[ -8  18   4   0   4  -5 -15   8  -8  -4   8   7   3  -4   4   5   3 -18
   5  -7 -19   5   2 -12  15   4  -5   4 -13  -9 -11  13   1   7   6   4
   7 -11 -50  15  15 -21  -3  20  -1  -9 -45  -3   2  -7  17   9  -5   1
  -1  -2  -2   0   0   8 -25  16 -31 -21   9  -4  -8   0 -11   4   2  -4
 -12  -4 -10 -10   3   4  10   1  27  -9 -11  24   5  -1 -19  -4  -2   0
  -5 -10  23   3   5 -20  10  -7 -31  14 -19  -1  28  11  21   0  17   2
   8   5  18  -8 -25  -2   3   3  11   8  27  32  14  -1 -10 -10   9  -6
  -3   9  -4  -5   3 -12 -25   1   5 -12   4  11  -7  -4  24   2  -2 -12
 -28   3   1   9 -11 -12  -4  -5  15   0 -10  19]	<21>/Bf
[  2   1  10  -3   1  -2 -18  13  20   4   6 -66  -2  -2  -4  45   2   5
   4   4 -31 -10  14 -14  16  24   5  -6  -1  -4  -7  20  -4  10   9  -4
  33  -1 -34  -5  -7 -17  -6  26  -6  36  22 -19  -1 -14  -3 -52   3 -27
  27   5 -20  81  21  17 -18  16  30 -40  -5  -1  22  14 -13   7 -10   3
  -6 -26 -20   3  25   4  -3  -1 -34  10 -13  27   3  -8 -22  -7  11  -4
  38  10  11   8  12   8  30  26  -6  -1  29  10 -11 -35   0  -1  10   6
   2  -4 -28  -2 -30 -12 -16  13  29   0   1  17  22  27 -12  11  -6 -21
   2   3   1   8  10   4  17 -13  17  12  20  11 -37 -17  31 -13 -16 -14
 -10 -21  12   0   9 -10  -2   3 -40  -7  19 -20]	<22>/QL
[ -1   4   2  -2   6   1 -23   9  12  -1   6 -45  12  15   4  31   4 -10
  16  -2 -15   2  -4 -15  24  10   0   0   2  -2 -16   8  -8   2  20   3
  19   1 -11  -5   1   1   2  17  -1  14 -16  -9  -2  -8  -3 -15  -1 -19
  20   5 -14  53  11  12 -13   4  26  -6   2  -2   5   8  -7   7 -10 -15
  -4 -20 -11   4  17   0  -3   0 -22   8  -7  15  17   1 -14  -7   4 -12
  18   3   3   9   2   5  20  29  -3   4  25   1 -13 -19  13  -2   8   5
   7 -10  -2   6 -25   1  -7   9  24   3   7  30  12   4 -10  16  -7 -13
   6   3   7  16  10   3   2   5  11 -14  10   9 -18  -8  10  -4   6 -10
 -16   1   5   5  -1  -8  -7 -19 -22  -3  -3   1]	<22>/QL
[ -3   8   7  -8   2  -1 -28   8  10   2   8 -43   5   4   9  34   1 -11
   7  -6 -20   5  -1 -14  16  17  -2   2   0  -1 -14  12  -6   2  21   2
  21   3 -14   3  -4  -9  -3  19   2  21  -8 -10  -8 -28  -5 -20   0 -19
  21   6  -8  51  13  13 -20  14  17 -24   0  -3  13   5  -6   8 -14  -9
  -5 -11 -13  -1  21  -1 -11   5 -17   7  -5  11   5  -8 -20 -10   2  -3
  20   3   0  10  11   4  24  28  -5   4  19   0   3 -26  -1  -1  14   1
   4 -11  -7  -1 -26  -1  -8   8  19   4  17  24  12  12  -9  11   2 -15
   4   2  -6   8  11   4  -2  -8  14  25  11  13 -18 -10  24  -8  -2 -13
 -19 -11  10  11   3  -9  -6 -12 -19  -6   2   7]	<22>/QL
[ -2   5  -1   0   8 -14 -36   2  -4   0   6 -36  -1  10 -10  25   0 -17
   9 -11 -30   2  -6 -25  26  10   1  -4  -6  -7 -36  21  -1  -5  24  15
   5  -8 -23   0  13   2  -9  16   9  -7 -42  -4   5  -4   7  -5  -4   3
  16   6  -9  29   6  15 -13  28  -9 -39  -4   2  -6  -5  -4  -4  -1  -5
   2 -21 -17  -5   8   2   7  -8  -2  -3 -11  15  10   0 -22 -10   0 -16
  12   3  16   7  10 -18   7  27 -34   1  -1   1  -3 -15  12   0  25   8
   3  -2   2  -6 -31  12  -5   2  23  10  18  29  17  -4   0   7 -13 -10
  -8   4  -7  10  12  -6 -24  -3   7  -6  10  13 -10 -11  22  -1   0 -16
 -19   2  15   1  -3   7   1 -15 -15  -2  -2  15]	<30>/QL
[  2  -3   6   5   8  -2 -11   2 -11  -2   4 -24   1  -4  -2   9  -4 -11
  -2  -1 -18   7   3   9  16  15   4   6 -12  -2  -9  14   8  12  -4  -5
   5  -9 -63  12  11 -29  -3  16  11  -8 -31 -12   5 -13  10   7  -6   0
  -2   3 -16  -1  -6   6 -18  10 -38 -31  18   2  -5   2 -17   5  -2  -5
 -16  -2  -4  -6   6   1  10  -3  24  -8 -10  13   0  -5 -17  -6   0   0
  -5   2  29   3  11 -19  13 -10 -41   4 -27   3  29  13  13   2  12   0
  11   3   4 -12 -32 -10   1  -1   7   0  18  24   2  11 -12 -11   5 -12
 -17  17  -1 -12   5   5 -26  -3   0   3   4  11 -10 -11  25   0  -6 -19
 -26  -3   0   6 -12   8  -3   8   5   1  -1  18]	<22>/Bf
[-11  15  12  -8   7 -30 -44   5   1   5   0 -37  17  21   5  39  14  -5
  26 -12 -24   9  -2 -18  27 -10   7  -9   2  -4 -55   5  -8  -9  33  21
  21   8  29  -2  11  28   3  17  16  15 -25  -2  -7  -5  -7   2  -8  -9
  17   6  22  50  29  24  -3  41  22 -47 -14 -15  13 -12  16  -7  -2 -23
  19 -14 -17  -3  16   3  -3  -6 -13   5  -9  17   0 -13 -20  -8   7 -41
  20  12 -20   3  -4  -6  12  73 -16  -4  25   5  -5 -50  16  -5  19   2
  -2  -4  -6   6 -28  21   5  -6  46  30  24  32  23   3   0  29   1   5
  -4  14   3  25   7   9 -27  -3   9  -2  18  11   5  -6   7  -9   6 -16
 -24   9  23   3  -8   4  -2 -23  -9  -5 -12   5]	<30>/BT
[ -2   2  12  12  -6   1  14   6   1   6   6 -16   7 -18  -1  16  -2   1
  31  10 -17   9  21  -9   8  13   9   1  -7   1   5   4  -7   6 -19  13
  14 -11 -15  13   6 -17  -7  -5   1  17 -29 -12   4  -3   6 -18 -13  -3
  -2   6   3  37  13   7  -2   4   1 -33  15  -3  -6   3  -7   3  -5 -16
  -8  -6  -7 -12   9   4  23  -7  11   7  -9  21   4 -10  -4   0   6 -13
  34 -18  14   1 -10  -3  23   9 -25  12   3  -7  19 -15  30  -1 -11   5
  -2   5 -27   9 -30 -16  -9   5  29   2   9  11  12  21 -22  -5  14  -9
  -4   7  -5   5   3   1  11  -3   5   2  14   5 -25  -1  13   6 -11 -20
 -24  -5  -9  14   7   7 -35  11  40  -1  13  23]	<22>/TC
[ -3   6   5 -14   4  -9 -41  19  16   1   3 -43   5  -7   4  32   0 -20
  12  -1 -35   4   9 -21  22   5   3  -2   5 -14 -13  23  -9  52  24  23
  36  -7 -44  10  -4 -11  -5  22   0  27 -18  -3  -7 -14   1 -34  -2 -18
  19  11 -15  65  18  46 -20  22  23 -42  -2  -4  18   6  -8   5  -9  -8
  -8 -19 -24   4  29   4  -8   4 -21   2 -16  22   4  -8 -22 -11   8 -11
  21   4  12  18   6 -16  19  30 -10   5  27   8   6 -28  15  -4  19   1
  14  -4  -2   2 -28  -4  -9  10  34  13  22  49  11  11 -17  11   5 -17
   4   2   4   4   2   5  -4 -10  15   1  20  24 -17 -10  39  -2  -1 -18
 -34  -8  -8   7   3  -8 -12 -15 -28  -4   0   6]	<22>/QL
[  2  -5  16  13   8   5  -7   1  -1   5   9 -34  -5  -3   0  23  -1 -16
  -5   3 -13   7  -5  -7  14  12  21   7 -10   1  -9   7   5  13   4  -3
  10  -7 -56  19   5 -26   2  16  13   2 -12 -17  -5  -8  -1  12  -7 -15
  -7   3 -12   9  -2   3 -18  15 -22 -26  12   3  16   7 -14   2 -14  -8
 -12  -3  -7   7  18   1   8  10  12  -4  -9  18 -15  -5 -23  -9  -3  -7
  -3  10  14   0   7  -5  22   8 -21  -3 -10  -5  39  -2   9   8   7   1
   7   3   1  -6 -26 -16  -3   7  12   5  15  24  -1  33 -24  -2  15 -15
  -6  25   2 -12   9   0 -31  -6   5  14   8  15 -14  -3  22  -1 -10 -15
 -26   0   0   8   1   2 -11  -6  -7  -2   0   4]	<22>/QL
[  2   7  13  17  12  -1 -29  -2  -1  -3   9 -51   9  18  -2  21  -8 -10
   4  -2 -21   6  -8 -26  26  31  -4   3 -18   8 -27  20   4 -13  -7  -7
   5  -6 -31  -6  23 -26  -6  18  -1  -9 -46 -11  -2 -13   8   2  -4 -11
  11   1 -24  10   4   9 -36  14 -30 -15   9   0 -14   7 -34  13  -2  -8
  -7 -13 -13 -15   9  -1  20  -8  15   0  -9  24  19  -4 -17  -9   5   2
   6  -5  21  -2   9 -19  29  13 -40   6 -14  -1  13  -8  15   2  17  10
  -4   3 -14 -10 -32  -2 -10   7  21   2  20  16  20   9 -18   2  -6 -19
  -8  17   5  -3  11  -3 -22  12  10 -19   3  17 -18  -4  22  -6  -7 -16
 -29   1   5  13 -18   7  -1  -6  11  -6   4  22]	<27>/Bf
[-11  12  20  14  11 -11 -55   3  -5   5   0 -59  12  14  -5  34   4 -13
  17  -3 -34   9   3 -24  26  20  16   1  -7   0 -33  16   7  -3  23   7
  20   1 -19   3  20  -9 -12  27   4   6 -27 -16  -3 -15   0 -20  -3 -18
  19   6 -15  31  22  23 -31  35  -3 -57   1  -7   2  -3   0   1  -7 -13
   8 -21 -22  -2  21  -1  14 -10  -3   2 -19  30  10  -5 -18 -13  12  -8
  10  14  -8   3   6 -21  29  53 -32  -1  -6   1  -6 -35   9  -2  17  13
  -2  -4 -19  -9 -47   9 -12   6  33   6  29  24  20  13 -12  14   0 -25
   0   2   6  14   4  10 -24   3   7  -5  22  20 -17 -10  37 -16  -1 -19
 -17  -1  13  10 -11   8  -2  -9  -9  -5   5  15]	<27>/QL
[  4   6   9  -3  -1  -6 -33  14   1   1   8 -82   0  -1   1  29  -4 -22
  -4 -10 -32   4   0 -18  20  13  -1  -5 -10  -8 -21  33  -6  15  19   4
  23 -15 -80  11   7 -22 -12  24  -5   1 -30 -15  -2 -19  11  -6   0  -2
  12   3 -23  34   4  17 -24  20 -14 -48   9  -1   3   7 -18   2  -2  -6
  -9 -14 -20   3  13   4   8  -7  -2 -12 -19  22   2  -6 -27 -13   5  -6
   0   6  34   6  20 -23  25   6 -33  -5 -11   7  18  -3   3   1  28   8
  11  -6   1 -13 -40 -24  -5  13  17   8  22  45  13   3 -21  -1  -7 -22
  -6  12  -5   3   6  -3 -24 -18  -1   3  11  21 -20 -11  43  -6 -10 -17
 -27  -9   7  11  -8   8  -3  -5 -29  -1 -14  12]	<22>/QL
[  3   0   3 -13   8   2 -37  14   2   5   7 -39   6  -7   1  28  -7 -32
   7  -5 -25   5  -3 -18  31   1 -10   2  -8 -13 -13  36  -6  10  18   5
  22 -20 -74  15   3 -27  -4  19  -1   9 -42 -17  -3 -16   5  -6  -4  -6
   8   6 -20  45   5  13 -32  17  -4 -25   8   0   7  13 -16  12  -3  -7
 -21 -15 -20   8  19   2   8  -1   4  -7 -12  18   5  -2 -30  -6  -4   9
   2  -8  25  12  14 -15  29  10 -25   3   1   2  17  -1  20   4  13   4
  19  -1   9  -8 -38  -3  -7  13  17  10  26  61  10   6 -22  -2   4 -26
  -2  15  -2   4   6  -4 -16  -5  16   6  12  22 -20 -14  37  -3  -1 -23
 -32   4  -2   9  -3  -4 -16 -16 -14  -1 -12   5]	<22>/BT
[  -5    1    7   -4   12   -8  -33   -2  -11    2    6  -25   10   10
   -1   28    1  -23    5  -10  -23    1  -10  -15   22    3   11   -2
  -11   -5  -40   13   -1    2   22    8   13   -7  -31   13   14    2
   -1   23   22  -12  -42  -11   -6   -8    5   22  -14   -3    3    5
    3    3    4   12  -15   25  -25  -35    6   -7    3   -8    3   -8
    0  -12    1   -3 -101    1   15   -6   11   11   15   -7  -15   13
    3    0  -19   -5   -3  -24  -15    1    6    8    6  -16    8   29
  -36    8  -12   -2   23   -1   19    6   28   -1   13   -3   16   -9
  -32    9    8   -1   24   13   28   31   11    2   -4    8    8   -8
   -9    9    4   -1    1   -2  -45   -4    5   -1   12   12    9   -8
   23    1   -1  -12  -33    7   11    3  -25   13    4   -9   -7   -1
  -10   12]	<30>/QL
[ -4   4  15   9   8  -4 -35  15  13   6  14 -76  10  14  -7  43   1 -10
  16   0 -37  10   2 -29  30  21  -2  -5  -2   2 -32  24   0   3  23   8
  22 -14 -32  -2   8 -23  -6  14  -3  15 -24 -31  -1 -12   1 -28  -1 -11
  21   7 -27  54  18  24 -27  34   9 -30   6  -5  -2   8  -6   3  -8 -10
  -3 -26 -16   1  24   0  14  -5 -11   0 -20  34   4  -2 -10 -14  11 -13
  14   4  13   3  15  -8  44  39 -29   0   5   3   1 -35   9  -2   9  10
  13  -5 -28   0 -42  -8 -14   8  32  11  14  30  21  15 -33   7  -8 -21
  -1  13  -7  13   9   0  -8  -7  18   0   9  19 -36 -10  24 -12  -8 -28
 -22  -3   7  13  -9   1 -22  -6 -11  -6  -3  15]	<27>/BT
[  3   3   3 -10   1   0 -28   9  23   0   8 -35   9  -2   3  40  11 -14
  17  -5 -16   7  -5 -16  27   1  -9  -1  -4   5 -23  14  -6  -1  16   6
  19 -16 -17   1   8 -10   5   3   1   5 -47  -8   2 -15   7   5  -6   3
  10   5  -9  49  12  19 -21  13   9 -10   7  -4   1   4  -9   8  -6 -16
  -5 -15 -15   3  16   5   8   1  -4  -3  -9  20   3   6 -22 -10   3  -3
  15  -4  21  15   2  -4  24  21 -14   6  26   8   7 -21  22  -2   9   2
   2  -3   2   2 -24   4  -4   7  26  11  16  44  13  -2 -24  10  -2 -16
  -7   2  -2  16   6  -2  -9  -4  17  -2   4  20 -26  -6  24  -4   2 -24
 -24  17  -4   8  -5  -4 -26 -27  -3   0  -7   7]	<21>/Bf
[ -1   3   6   2   4 -11 -16  10   3   4   8 -48   0  -7  -4  41   2 -13
  13   4 -35   6  12 -18  26  19   6  -3  -9  -4 -17  22  -4  14   8   3
  20 -15 -60  10   5 -25  -8  11   5  14 -23 -12   0 -12   7 -14  -7 -18
  19   7 -15  52   8  17 -22  20  -3 -48   6  -2   2  13  -7   2  -7  -4
 -11 -19 -19   0  17  12   6  -5  -2  -4 -14  27   6  -8 -26 -12   3 -12
  15   0  27   5   7 -16  25  11 -30   7   7   0  18 -10  20   0  12   6
   9   3 -13   1 -44  -8  -5  11  29   5  19  34  14  16 -25   2   5 -24
  -5   7  31   2   7  -6  -7 -10  12   5  15  21 -28  -6  37  -6 -11 -18
 -30 -10   4   7   0   0 -16   1 -12  -2   7  14]	<22>/Bf
[ -2   4   1  -2   9   5 -18  -7   1  -1   1 -53   1   5  -3  36  -3 -16
   9  -9 -28   4  -5 -22  38  21   7   1  -8   4 -31  16   4  -1   7   6
  14  -3 -19 -10  11 -12  -3  28  11   4 -37  -8   3  -9   0 -16 -14 -14
  26   3 -19  57  10  19 -27  14   4 -18   3  -5   4   7 -16   7  -3 -12
  -4 -30 -12 -12   5   2   6 -14  -4   6  -2  27  13  -6 -27   4   1  -7
  25  -1  18   7   2  -6  17  17 -41  15  23   0  -7 -18  17   2  16   4
  -5  -2 -10   0 -33   5  -8   3  30  -6  12  23  27  12   6  27 -17 -22
  -3   8  -7  14  24  -6   5   4  16 -13  15   7 -26 -10  22  -6  -8 -17
 -28  -2  11   4 -12  -3   0 -11 -15  -3  15  17]	<27>/Bf
[  3  -5   9   1   2   1 -25  -3 -15   4  10   8  18   0  -4  -2   0 -18
  -9  -4  -7  10   2  -9  -7   8   2   7 -16  -3   0   6  -1   2  -7  -5
   7   2 -36  23  12 -22  -3  26   9  -7 -36 -13 -10 -10   7  26 -12 -15
 -11   2   3 -50  -4   0 -14   6 -50 -14  19   7  -5  -8 -14  14  -4  -1
 -15  13 -11  -3  10  -1   8  11  34 -18  -5   4  -6 -13 -12  -1  -3  22
 -28 -10   0   0   0 -26   2   1 -20   9 -40  -6  52   6   9   6  19   0
   9   3  14 -13 -16 -13   0  -3  10   5  32  16  -8  11 -13 -13  27  -4
  -1  17  -4 -24  -3   3 -44   8  -6 -11  -1  14  19   0  13   5  -7  -5
 -32   4  -1  11  -1  10   7 -15  26   0 -27  21]	<22>/QL
[ -1   7   7 -14  10 -10 -38  18   7   0  12 -44   1   0   2  33  -5 -24
  16 -13 -40   1  -3 -20  31   8  -7  -9  -3 -14 -20  30  -7  13  31   7
  31 -22 -64   6   3 -16  -6  17 -14   7 -36 -11   0 -27   6 -27   0  -1
  17   2 -20  56   8  26 -12  22   9 -43   9  -4   5   9 -11   5  -4  -7
  -6 -23 -27   2  21  10   4  -4 -14  -6 -11  17  15  -3 -28 -10   6 -16
   5   2  17  17  15 -17  23  21 -22   3  16   4  -7 -15  20  -3  26  10
  14  -5  18  -2 -45   1  -8  11  25   8  17  66  13  -7 -18   3 -10 -26
  -1   7  -1  13   8  -4 -11 -11  15   1  18  22 -25  -9  45 -14   3 -23
 -25  -2   5   7 -10   2 -12 -16 -27  -1  -5   5]	<21>/QL
